Below is a small trained network, with its code and all its weights. Each question gives an input and a target symbol and asks what happens when units are switched off, that is, made to give their printed mean instead of their output.

import numpy as np


def w(rows, s, z=0):
    codes = np.array(rows[::2]) - 128.0
    scale = np.full(codes.shape[1], s)
    scale[-1] = z or s
    return codes * scale


def f(y):
    return np.maximum(y, 0)


def softmax(a):
    e = np.exp(a - a.max(-1, keepdims=True))
    return e / e.sum(-1, keepdims=True)


def log_softmax(a):
    a = a - a.max(-1, keepdims=True)
    return a - np.log(np.exp(a).sum(-1, keepdims=True))


def net(x, mask):
    ids = ['ΓΔΛΠΣΨΩαβεζηθμξ'.index(c) for c in x.split()]
    T = len(ids)
    res = E[ids] + P[:T]
    u = 0
    for l in range(3):
        q, k, v = (res @ M[l].T for M in (Q, K, V))
        z = softmax(np.where(np.tri(T) > 0, q @ k.T / 3**0.5, -1e9)) @ v
        res = res + np.where(mask[u], z, O[l][:, -1]) @ O[l][:, :-1]
        u += 1
        y = f(res @ A[l][:, :-1].T + A[l][:, -1])
        res = res + np.where(mask[u : u + 12], y, B[l][:, -1]) @ B[l][:, :-1]
        u += 12
    return log_softmax(res[-1] @ U[:, :-1].T + U[:, -1])


Q, K, V, O, A, B = {}, {}, {}, {}, {}, {}
E = w([
[78,124,63,223,131,202],'Γ',
[105,105,208,86,107,141],'Δ',
[96,219,68,164,70,119],'Λ',
[126,121,141,186,43,115],'Π',
[68,156,217,139,123,178],'Σ',
[96,83,90,144,50,124],'Ψ',
[169,101,128,174,150,165],'Ω',
[110,153,111,133,184,195],'α',
[113,162,185,121,103,136],'β',
[140,84,148,40,150,131],'ε',
[117,181,105,82,126,127],'ζ',
[80,224,151,121,144,165],'η',
[136,21,179,112,80,127],'θ',
[31,123,181,75,223,253],'μ',
[102,182,124,222,119,174],'ξ',
],0.015)
P = w([
[126,127,154,131,205,95],'0',
[114,93,47,104,123,120],'1',
[96,125,128,133,205,72],'2',
[145,103,66,93,105,156],'3',
[105,127,131,133,207,77],'4',
[168,110,75,86,91,181],'5',
[128,128,160,132,205,92],'6',
[189,117,86,79,83,203],'7',
[107,128,139,132,203,79],'8',
[207,122,93,76,79,224],'9',
[99,127,133,132,206,75],'10',
[209,117,107,73,76,251],'11',
],0.013)
Q[0] = w([
[114,111,107,184,160,57],'0.h1',
[78,86,73,76,229,158],'0.h1',
[129,150,157,142,254,43],'0.h1',
],0.0083)
K[0] = w([
[141,145,143,155,126,45],'0.h1',
[10,85,164,133,66,90],'0.h1',
[143,97,179,180,209,72],'0.h1',
],0.011)
V[0] = w([
[130,86,86,107,170,107],'0.h1',
[136,64,149,254,159,198],'0.h1',
[134,66,27,46,187,80],'0.h1',
],0.003)
O[0] = w([
[173,185,113,141,171,131,76],'0.h1',
[106,147,217,59,12,22,190],'0.h1',
[204,229,84,170,254,189,7],'0.h1',
],0.0025,0.0014)
A[0] = w([
[152,114,117,123,146,163,178],'0.n1',
[127,152,172,96,173,112,104],'0.n2',
[188,117,68,137,64,94,51],'0.n3',
[159,146,208,210,172,88,254],'0.n4',
[200,90,94,152,113,98,29],'0.n5',
[106,132,145,78,102,190,173],'0.n6',
[143,126,217,134,182,1,58],'0.n7',
[63,170,160,157,144,181,99],'0.n8',
[84,144,176,120,110,137,146],'0.n9',
[102,168,127,218,88,144,131],'0.n10',
[197,91,97,96,166,94,57],'0.n11',
[116,220,182,179,112,90,65],'0.n12',
],0.0099,0.004)
B[0] = w([
[122,111,125,118,73,103,178],'0.n1',
[159,164,170,107,164,101,183],'0.n2',
[181,140,183,60,210,135,143],'0.n3',
[34,103,51,134,115,72,232],'0.n4',
[138,128,131,131,205,189,131],'0.n5',
[159,152,48,144,103,96,252],'0.n6',
[43,110,189,109,119,252,191],'0.n7',
[187,125,195,142,152,127,255],'0.n8',
[140,128,102,177,163,164,213],'0.n9',
[158,75,200,101,113,115,188],'0.n10',
[131,149,249,150,102,123,141],'0.n11',
[146,168,200,135,96,93,183],'0.n12',
],0.014,0.0066)
Q[1] = w([
[60,170,147,45,78,254],'1.h1',
[122,142,163,67,39,250],'1.h1',
[219,148,96,127,68,202],'1.h1',
],0.0069)
K[1] = w([
[140,124,143,129,95,191],'1.h1',
[162,151,115,82,78,255],'1.h1',
[235,147,106,105,28,191],'1.h1',
],0.009)
V[1] = w([
[153,1,196,72,95,71],'1.h1',
[185,36,179,223,140,189],'1.h1',
[152,147,123,223,132,164],'1.h1',
],0.009)
O[1] = w([
[125,221,52,229,179,151,110],'1.h1',
[199,138,74,117,176,1,252],'1.h1',
[143,74,98,65,128,64,191],'1.h1',
],0.0048,0.0035)
A[1] = w([
[161,139,86,116,69,123,134],'1.n1',
[82,173,94,113,110,128,45],'1.n2',
[186,148,135,117,120,138,254],'1.n3',
[85,143,108,81,145,106,39],'1.n4',
[221,59,149,139,90,255,150],'1.n5',
[157,137,184,132,95,176,129],'1.n6',
[158,104,67,122,159,122,138],'1.n7',
[184,166,74,91,125,128,123],'1.n8',
[182,177,51,218,108,230,118],'1.n9',
[154,73,152,165,155,175,151],'1.n10',
[95,156,91,166,143,114,155],'1.n11',
[156,146,109,74,157,148,76],'1.n12',
],0.013,0.0049)
B[1] = w([
[141,46,114,159,210,97,207],'1.n1',
[112,139,112,103,110,105,132],'1.n2',
[132,166,154,184,73,253,217],'1.n3',
[100,168,134,142,143,130,141],'1.n4',
[88,141,55,55,91,34,248],'1.n5',
[116,153,104,141,133,113,175],'1.n6',
[136,90,172,108,116,152,169],'1.n7',
[199,79,175,174,98,121,209],'1.n8',
[141,193,177,92,192,160,211],'1.n9',
[148,139,148,132,102,185,164],'1.n10',
[138,97,142,105,98,136,161],'1.n11',
[154,139,156,116,90,146,154],'1.n12',
],0.018,0.011)
Q[2] = w([
[69,140,253,132,65,56],'2.h1',
[69,97,64,196,130,216],'2.h1',
[229,170,16,185,128,112],'2.h1',
],0.006)
K[2] = w([
[68,107,183,134,180,70],'2.h1',
[2,88,244,85,71,154],'2.h1',
[245,112,25,84,146,132],'2.h1',
],0.0046)
V[2] = w([
[99,47,94,22,230,105],'2.h1',
[203,76,173,24,183,176],'2.h1',
[112,151,79,254,246,138],'2.h1',
],0.0083)
O[2] = w([
[195,220,62,254,109,149,21],'2.h1',
[39,163,147,152,86,221,224],'2.h1',
[231,134,23,134,115,104,2],'2.h1',
],0.0064,0.0081)
A[2] = w([
[9,154,73,109,88,117,3],'2.n1',
[201,41,124,177,52,156,94],'2.n2',
[162,217,110,175,70,183,69],'2.n3',
[142,31,48,126,6,140,184],'2.n4',
[186,127,82,32,131,185,48],'2.n5',
[122,30,46,126,12,120,27],'2.n6',
[54,150,133,139,129,40,27],'2.n7',
[59,179,65,137,210,119,144],'2.n8',
[60,118,119,192,187,76,19],'2.n9',
[22,130,11,116,12,135,179],'2.n10',
[106,128,77,87,60,160,233],'2.n11',
[87,103,94,199,187,124,117],'2.n12',
],0.012,0.0057)
B[2] = w([
[198,100,115,145,191,171,151],'2.n1',
[180,136,72,86,145,143,240],'2.n2',
[137,173,77,209,144,149,157],'2.n3',
[99,101,224,237,104,89,237],'2.n4',
[147,152,175,115,84,50,206],'2.n5',
[107,183,121,45,189,133,176],'2.n6',
[176,146,85,183,64,142,206],'2.n7',
[159,89,197,69,96,87,173],'2.n8',
[86,192,57,127,230,179,188],'2.n9',
[94,181,122,91,5,150,173],'2.n10',
[119,95,32,152,214,123,254],'2.n11',
[130,72,95,117,139,88,150],'2.n12',
],0.021,0.0085)
U = w([
[142,180,229,180,118,195,3],'Γ',
[114,144,95,82,109,139,194],'Δ',
[171,155,141,139,141,198,82],'Λ',
[159,254,174,117,159,74,87],'Π',
[152,84,180,182,153,122,220],'Σ',
[177,148,147,71,103,136,188],'Ψ',
[113,163,165,175,96,179,78],'Ω',
[56,182,158,134,224,169,98],'α',
[91,98,167,147,104,200,127],'β',
[153,150,161,166,76,113,129],'ε',
[67,156,169,123,106,92,179],'ζ',
[132,160,90,150,158,87,67],'η',
[111,148,94,45,180,68,181],'θ',
[115,170,222,96,123,165,132],'μ',
[114,117,144,88,136,191,167],'ξ',
],0.0093,0.0053)

Each question gives the input, a string of symbols that net reads in full, and the target symbol t.
The units are the heads (3 rows each of Q, K, V and O) and the neurons (one row each of A and B). Each row of codes is followed by its name. A weight is (code - 128) times the scale printed after its matrix; where a second scale follows, it is the last column's (O, A, B and U).
mask holds one flag per unit, layer by layer, with each layer's heads first. A switched-off unit (its flag False) gives its mean, the last column of its rows in O or B, instead of its output. The means were averaged over made-up inputs and are rounded, as every weight is.
A unit's drop is (log p(t) with every unit on - log p(t) with that unit switched off) / (log p(t) with every unit on - log p(t) with every unit switched off).
The circuit of an input: a set's keep is (log p(t) with only the set's units on - log p(t) with every unit switched off) / (log p(t) with every unit on - log p(t) with every unit switched off). Starting from the 12 units with the biggest drops (on a tie, the unit counted first), units are removed one at a time, each time the one whose removal leaves the highest keep (on an exact tie, the one counted first), for as long as the keep stays at least 0.8.
circuit, biggest first: the units of the circuit, biggest drop first
unit that matters most: the unit with the biggest drop
k most important neurons: the k neurons with the biggest drops, biggest first
input Σ η ε Σ Γ ε Σ Δ μ, target Γ: 4 most important neurons => 0.n8, 1.n5, 0.n2, 1.n3
input Π η Γ β ξ, target η: 4 most important neurons => 0.n4, 1.n3, 2.n7, 2.n9
input Σ Σ ζ ζ ε ζ Σ ε η Σ, target Π: circuit, biggest first => 2.n5, 1.n9, 0.n6
input Σ Γ η η Σ Σ Γ Γ Σ Γ β Ω, target Λ: circuit, biggest first => 2.n2, 1.n3
input Δ Λ Σ α, target θ: unit that matters most => 1.h1
input α θ ξ Λ, target Γ: circuit, biggest first => 0.n4, 0.n3, 1.n3
input Σ Σ Σ Γ Π Σ Σ, target α: circuit, biggest first => 2.n9, 0.n4
input Σ Γ Δ Γ Λ Π, target Λ: 2 most important neurons => 1.n3, 1.n8
input Δ Λ Ψ Σ α, target θ: 2 most important neurons => 1.n5, 1.n3
input η ζ Σ Σ η ξ ε η Σ θ Π Σ, target Γ: 4 most important neurons => 0.n6, 1.n1, 0.n7, 1.n8
input η ζ Σ η Ω, target Δ: 3 most important neurons => 2.n10, 0.n4, 0.n8
input α ε η η Δ ξ ξ Γ Σ ξ, target Λ: circuit, biggest first => 1.n3, 2.n2
input Ψ Σ Σ Σ Σ η Γ Λ ε μ η Λ, target β: 3 most important neurons => 1.n8, 1.n5, 0.n6
input Σ Γ β, target Λ: unit that matters most => 1.n1
input Γ Σ Λ Γ Σ ξ Σ η Σ η ξ, target η: circuit, biggest first => 1.n3, 2.n9, 2.n7
input η Σ Ψ Σ ξ ε η ε ζ, target Ψ: 4 most important neurons => 1.n1, 1.n3, 1.n8, 2.n8
input Γ ε η Γ ξ ε Γ η ζ ξ Σ Σ, target Ψ: 3 most important neurons => 1.n9, 1.n8, 0.n10
input α θ Σ Σ Σ ζ η η, target Δ: circuit, biggest first => 1.h1, 1.n5, 2.n10
input ε Λ Ψ Σ Γ Γ ξ Σ, target Λ: 4 most important neurons => 1.n9, 0.n7, 1.n8, 0.n10
input Π α Ψ η, target Ω: unit that matters most => 1.h1
input Σ Λ Γ Δ Ψ η η ξ ε Γ η Σ, target Λ: 2 most important neurons => 1.n9, 1.n1
input Ω Ψ β η Ψ Γ Γ ξ, target Λ: circuit, biggest first => 1.n3, 2.n2, 0.n4
input η Σ η θ Σ η η Δ ε Σ Π, target Ω: 3 most important neurons => 2.n10, 1.n1, 2.n4
input η Σ Λ Σ Σ η Σ η μ Σ θ Λ, target Σ: 3 most important neurons => 1.n8, 2.n4, 0.n7
input Σ ε Π Σ Λ Σ Γ ζ Σ Σ, target Δ: 3 most important neurons => 1.n5, 1.n9, 2.n10
input Σ Σ Σ ε Σ θ, target Π: circuit, biggest first => 1.h1, 1.n9, 0.n4
input Σ Σ ε, target μ: 2 most important neurons => 1.n1, 1.n5
input Σ ξ Σ ε η Ψ μ Σ Σ Σ Ψ, target ζ: circuit, biggest first => 2.n4, 1.n9, 2.n6
input Ω Σ Σ θ η Σ Σ Σ μ Ω, target Σ: unit that matters most => 1.n5
input ξ η ξ Γ, target ζ: circuit, biggest first => 1.n5, 2.n4, 2.n10, 0.n4
